Below are the code and all the weights of a small trained network. Each question names an input and a class and asks about switching units off, where a switched-off unit gives its printed mean instead of its output.

import numpy as np


def w(rows, s, z=0):
    codes = np.array(rows[::2]) - 128.0
    scale = np.full(codes.shape[1], s)
    scale[-1] = z or s
    return codes * scale


def f(y):
    return np.maximum(y, 0)


def log_softmax(a):
    a = a - a.max(-1, keepdims=True)
    return a - np.log(np.exp(a).sum(-1, keepdims=True))


def net(x, mask):
    res = np.array(x, float).reshape(1, 5) / 4 @ E
    y = f(res @ A[0][:, :-1].T + A[0][:, -1])
    res = res + np.where(mask, y, B[0][:, -1]) @ B[0][:, :-1]
    return log_softmax(res[-1] @ U[:, :-1].T + U[:, -1])


A, B = {}, {}
E = w([
[183,165,221,153,91,254,51,165,80],'x0',
[82,189,119,39,148,86,92,204,62],'x1',
[131,131,58,122,75,132,40,169,108],'x2',
[135,213,86,131,93,161,196,103,136],'x3',
[199,162,43,56,41,139,112,76,27],'x4',
],0.0088)
A[0] = w([
[181,125,113,134,47,177,83,160,110,216],'n0',
[81,160,200,143,170,185,108,187,145,73],'n1',
[142,25,200,241,157,158,156,113,223,251],'n2',
[133,173,1,110,77,82,152,126,115,243],'n3',
[82,92,102,64,126,70,111,131,132,183],'n4',
[211,125,148,126,52,199,100,91,98,95],'n5',
[144,115,129,178,111,109,120,129,200,117],'n6',
],0.0087,0.0027)
B[0] = w([
[127,146,113,73,52,139,106,107,110,236],'n0',
[24,163,110,184,151,106,113,115,180,200],'n1',
[86,78,89,129,157,188,154,30,192,249],'n2',
[136,98,41,138,144,196,136,1,154,250],'n3',
[123,90,106,137,179,103,151,141,121,202],'n4',
[177,155,125,109,104,162,133,106,46,233],'n5',
[91,111,133,134,148,125,137,96,148,164],'n6',
],0.0099,0.011)
U = w([
[89,52,91,145,186,152,197,52,206,183],'0',
[201,63,128,76,54,79,92,198,82,18],'1',
[64,183,178,154,112,126,102,175,189,21],'2',
[176,82,165,54,188,43,156,220,43,114],'3',
[217,105,167,162,89,122,155,189,166,1],'4',
[244,193,110,114,22,205,165,79,65,189],'5',
[90,204,187,154,177,48,174,254,130,154],'6',
[121,94,100,116,93,104,11,169,77,109],'7',
],0.008,0.004)

Each question gives the input, the list of numbers given to net, and the class t.
The units are the neurons (one row each of A and B). Each row of codes is followed by its name. A weight is (code - 128) times the scale printed after its matrix; where a second scale follows, it is the last column's (A, B and U).
mask holds one flag per neuron, in row order. A switched-off neuron (its flag False) gives its mean, the last column of its row in B, instead of its output. The means were averaged over made-up inputs and are rounded, as every weight is.
A unit's drop is (log p(t) with every unit on - log p(t) with that unit switched off) / (log p(t) with every unit on - log p(t) with every unit switched off).
The circuit of an input: a set's keep is (log p(t) with only the set's units on - log p(t) with every unit switched off) / (log p(t) with every unit on - log p(t) with every unit switched off). Starting from all 7 units, units are removed one at a time, each time the one whose removal leaves the highest keep (on an exact tie, the one counted first), for as long as the keep stays at least 0.8.
units of the circuit, in order: the units of the circuit, biggest drop first
most important unit: the unit with the biggest drop
k most important neurons: the k neurons with the biggest drops, biggest first
drop of u: that unit's drop, to one decimal
input [4,7,-5,-1,-4], class 2: most important unit : n1
input [-6,6,-4,-3,-3], class 3: units of the circuit, in order : (n2 n3)
input [0,1,8,1,-4], class 7: 2 most important neurons : (n2 n3)
input [0,7,4,-5,-8], class 2: 2 most important neurons : (n3 n1)
input [5,7,0,-8,5], class 1: units of the circuit, in order : (n3 n2)
input [5,-7,-8,-6,5], class 5: 4 most important neurons : (n5 n1 n3 n4)
input [4,8,-7,1,-5], class 2: 2 most important neurons : (n1 n4)
input [7,8,-4,0,-8], class 2: units of the circuit, in order : (n3 n1)
input [-4,-5,0,-6,7], class 5: 2 most important neurons : (n2 n1)
input [-5,8,-5,1,8], class 0: 4 most important neurons : (n3 n5 n4 n0)
input [-2,6,4,-2,-4], class 6: 2 most important neurons : (n2 n3)
input [4,-6,5,-6,1], class 5: drop of n2 : 0.0
input [0,7,-3,-7,2], class 3: drop of n2 : 0.1
input [0,7,-1,1,-7], class 6: drop of n3 : 0.5
input [6,0,6,-2,-3], class 7: units of the circuit, in order : (n3)
input [1,3,5,2,-6], class 2: drop of n3 : 0.5
